Below are the code and all the weights of a small trained network. Each question names an input and a target symbol and asks about switching units off, where a switched-off unit gives its printed mean instead of its output.

import numpy as np


def w(rows, s, z=0):
    codes = np.array(rows[::2]) - 128.0
    scale = np.full(codes.shape[1], s)
    scale[-1] = z or s
    return codes * scale


def f(y):
    return np.maximum(y, 0)


def softmax(a):
    e = np.exp(a - a.max(-1, keepdims=True))
    return e / e.sum(-1, keepdims=True)


def log_softmax(a):
    a = a - a.max(-1, keepdims=True)
    return a - np.log(np.exp(a).sum(-1, keepdims=True))


def net(x, mask):
    ids = ['αβγδεηλμξπτω'.index(c) for c in x.split()]
    T = len(ids)
    res = E[ids] + P[:T]
    u = 0
    for l in range(2):
        r = res
        for j in range(2):
            rows = slice(3 * j, 3 * j + 3)
            q, k, v = (r @ M[l][rows].T for M in (Q, K, V))
            z = softmax(np.where(np.tri(T) > 0, q @ k.T / 3**0.5, -1e9)) @ v
            o = O[l][rows]
            res = res + np.where(mask[u + j], z, o[:, -1]) @ o[:, :-1]
        u += 2
        y = f(res @ A[l][:, :-1].T + A[l][:, -1])
        res = res + np.where(mask[u : u + 8], y, B[l][:, -1]) @ B[l][:, :-1]
        u += 8
    return log_softmax(res[-1] @ U[:, :-1].T + U[:, -1])


Q, K, V, O, A, B = {}, {}, {}, {}, {}, {}
E = w([
[109,204,156,198],'α',
[191,147,76,22],'β',
[168,39,86,161],'γ',
[197,146,141,186],'δ',
[73,179,214,169],'ε',
[21,125,114,182],'η',
[69,139,65,61],'λ',
[75,172,122,46],'μ',
[202,199,150,149],'ξ',
[110,39,130,84],'π',
[214,241,161,104],'τ',
[140,69,246,66],'ω',
],0.011)
P = w([
[172,122,44,107],'0',
[3,215,131,155],'1',
[188,117,77,130],'2',
[35,187,135,154],'3',
[202,109,96,137],'4',
[50,182,145,144],'5',
[210,101,104,135],'6',
[57,174,156,140],'7',
[217,92,114,138],'8',
[67,172,165,136],'9',
[228,79,125,134],'10',
[68,170,166,134],'11',
],0.0052)
Q[0] = w([
[49,178,37,34],'L0H1',
[137,166,119,211],'L0H1',
[252,225,193,146],'L0H1',
[132,179,194,107],'L0H2',
[178,128,81,10],'L0H2',
[170,168,106,219],'L0H2',
],0.016)
K[0] = w([
[119,90,191,29],'L0H1',
[118,152,157,184],'L0H1',
[179,252,115,150],'L0H1',
[158,177,145,79],'L0H2',
[139,81,211,102],'L0H2',
[164,168,112,218],'L0H2',
],0.021)
V[0] = w([
[125,143,111,122],'L0H1',
[116,183,4,83],'L0H1',
[129,138,108,120],'L0H1',
[187,114,180,140],'L0H2',
[121,43,206,172],'L0H2',
[129,228,36,70],'L0H2',
],0.0041)
O[0] = w([
[142,127,138,118,143],'L0H1',
[206,147,115,68,247],'L0H1',
[133,131,123,121,151],'L0H1',
[110,123,65,94,158],'L0H2',
[140,149,84,10,128],'L0H2',
[122,106,186,254,132],'L0H2',
],0.004,0.0012)
A[0] = w([
[205,34,39,83,90],'L0N1',
[209,253,124,118,102],'L0N2',
[180,199,33,163,74],'L0N3',
[10,97,195,104,4],'L0N4',
[93,64,74,177,134],'L0N5',
[178,82,59,249,107],'L0N6',
[137,25,120,92,58],'L0N7',
[45,122,231,128,98],'L0N8',
],0.0082,0.0044)
B[0] = w([
[142,21,129,134,253],'L0N1',
[182,130,36,171,222],'L0N2',
[149,126,216,122,173],'L0N3',
[108,1,74,200,149],'L0N4',
[117,159,69,154,166],'L0N5',
[103,216,97,164,166],'L0N6',
[107,145,165,53,166],'L0N7',
[118,85,104,40,167],'L0N8',
],0.016,0.005)
Q[1] = w([
[123,83,133,192],'L1H1',
[1,120,104,96],'L1H1',
[168,219,136,101],'L1H1',
[194,132,175,19],'L1H2',
[116,118,124,76],'L1H2',
[55,174,142,221],'L1H2',
],0.019)
K[1] = w([
[175,125,75,128],'L1H1',
[100,182,92,54],'L1H1',
[105,161,189,164],'L1H1',
[177,114,143,3],'L1H2',
[124,102,156,120],'L1H2',
[100,216,79,175],'L1H2',
],0.021)
V[1] = w([
[123,107,221,169],'L1H1',
[137,123,184,148],'L1H1',
[162,139,135,147],'L1H1',
[153,113,60,65],'L1H2',
[111,67,224,254],'L1H2',
[126,131,122,85],'L1H2',
],0.0064)
O[1] = w([
[132,9,189,162,32],'L1H1',
[133,71,143,140,79],'L1H1',
[127,119,81,117,151],'L1H1',
[142,252,74,100,253],'L1H2',
[53,29,103,162,82],'L1H2',
[135,146,127,73,142],'L1H2',
],0.0045,0.0053)
A[1] = w([
[116,157,179,197,3],'L1N1',
[4,194,180,91,163],'L1N2',
[130,156,139,202,99],'L1N3',
[30,161,142,204,73],'L1N4',
[104,189,150,75,221],'L1N5',
[80,96,73,174,35],'L1N6',
[88,138,74,98,242],'L1N7',
[89,164,132,212,63],'L1N8',
],0.015,0.0028)
B[1] = w([
[184,60,91,84,140],'L1N1',
[252,135,43,143,171],'L1N2',
[108,130,72,178,173],'L1N3',
[207,146,245,122,174],'L1N4',
[114,177,183,92,175],'L1N5',
[136,154,68,40,192],'L1N6',
[56,114,160,167,254],'L1N7',
[70,92,191,206,175],'L1N8',
],0.022,0.0082)
U = w([
[156,64,165,155,69],'α',
[243,44,93,92,112],'β',
[75,147,38,92,157],'γ',
[119,107,95,159,75],'δ',
[192,197,115,109,39],'ε',
[180,165,174,140,136],'η',
[56,153,164,142,169],'λ',
[87,249,124,107,252],'μ',
[135,161,79,162,42],'ξ',
[83,2,164,93,153],'π',
[165,211,69,124,7],'τ',
[165,135,190,56,105],'ω',
],0.0073,0.0034)

Each question gives the input, a string of symbols that net reads in full, and the target symbol t.
The units are the heads (3 rows each of Q, K, V and O) and the neurons (one row each of A and B). Each row of codes is followed by its name. A weight is (code - 128) times the scale printed after its matrix; where a second scale follows, it is the last column's (O, A, B and U).
mask holds one flag per unit, layer by layer, with each layer's heads first. A switched-off unit (its flag False) gives its mean, the last column of its rows in O or B, instead of its output. The means were averaged over made-up inputs and are rounded, as every weight is.
A unit's drop is (log p(t) with every unit on - log p(t) with that unit switched off) / (log p(t) with every unit on - log p(t) with every unit switched off).
The circuit of an input: a set's keep is (log p(t) with only the set's units on - log p(t) with every unit switched off) / (log p(t) with every unit on - log p(t) with every unit switched off). Starting from the 12 units with the biggest drops (on a tie, the unit counted first), units are removed one at a time, each time the one whose removal leaves the highest keep (on an exact tie, the one counted first), for as long as the keep stays at least 0.8.
units of the circuit, in order: the units of the circuit, biggest drop first
most important unit: the unit with the biggest drop
top k neurons: the k neurons with the biggest drops, biggest first
k most important neurons of layer l: the k neurons of layer l with the biggest drops, biggest first
which heads matter: for each layer, one digit per head in row order, 1 if its drop is at least 0.15 and else 0, layers parted by /
input μ β β ξ, target δ: which heads matter => 01 / 00
input π β ω π β ω π τ λ, target λ: most important unit => L1N7
input β ω π α, target η: which heads matter => 00 / 00
input α β λ μ λ π, target γ: units of the circuit, in order => [L0N4; L1N4; L1N6]
input π β ε β α γ ω β β δ β π, target μ: 4 most important neurons of layer 0 => [L0N1; L0N2; L0N3; L0N7]
input ω β γ β β π ε π β π, target μ: top 3 neurons => [L0N1; L1N5; L0N2]
input β δ π π β η β β β λ β ε, target β: top 3 neurons => [L0N2; L1N2; L0N1]
input γ β ω β ε, target ε: top 2 neurons => [L0N8; L1N2]
input β β α ξ β π δ ω, target π: units of the circuit, in order => [L0N4; L1H2]
input η β ε ω ω π π ω ε β μ γ, target λ: 3 most important neurons of layer 0 => [L0N6; L0N2; L0N5]
input μ δ β β π ε, target β: top 3 neurons => [L0N2; L0N1; L1N2]
input π β ε β ω γ μ, target μ: top 3 neurons => [L1N5; L0N1; L0N3]
input β ω η π α α, target η: which heads matter => 10 / 00
input β β β β η β π γ γ π ξ ω, target π: top 3 neurons => [L0N4; L0N8; L0N6]
input β π π β γ τ δ δ, target α: 3 most important neurons of layer 1 => [L1N8; L1N1; L1N4]
input β ξ β β ξ π β β π β β η, target ω: units of the circuit, in order => [L1N4; L1N6; L1H2]
input π β α γ, target λ: units of the circuit, in order => [L1N8; L0N6; L1N7; L0N5]
input η β γ η β β, target μ: 2 most important neurons of layer 0 => [L0N1; L0N4]
input ω δ η π μ β γ, target γ: most important unit => L0N6
input η β γ, target γ: 3 most important neurons of layer 0 => [L0N1; L0N6; L0N5]
input τ π β β, target μ: 3 most important neurons of layer 0 => [L0N1; L0N2; L0N4]
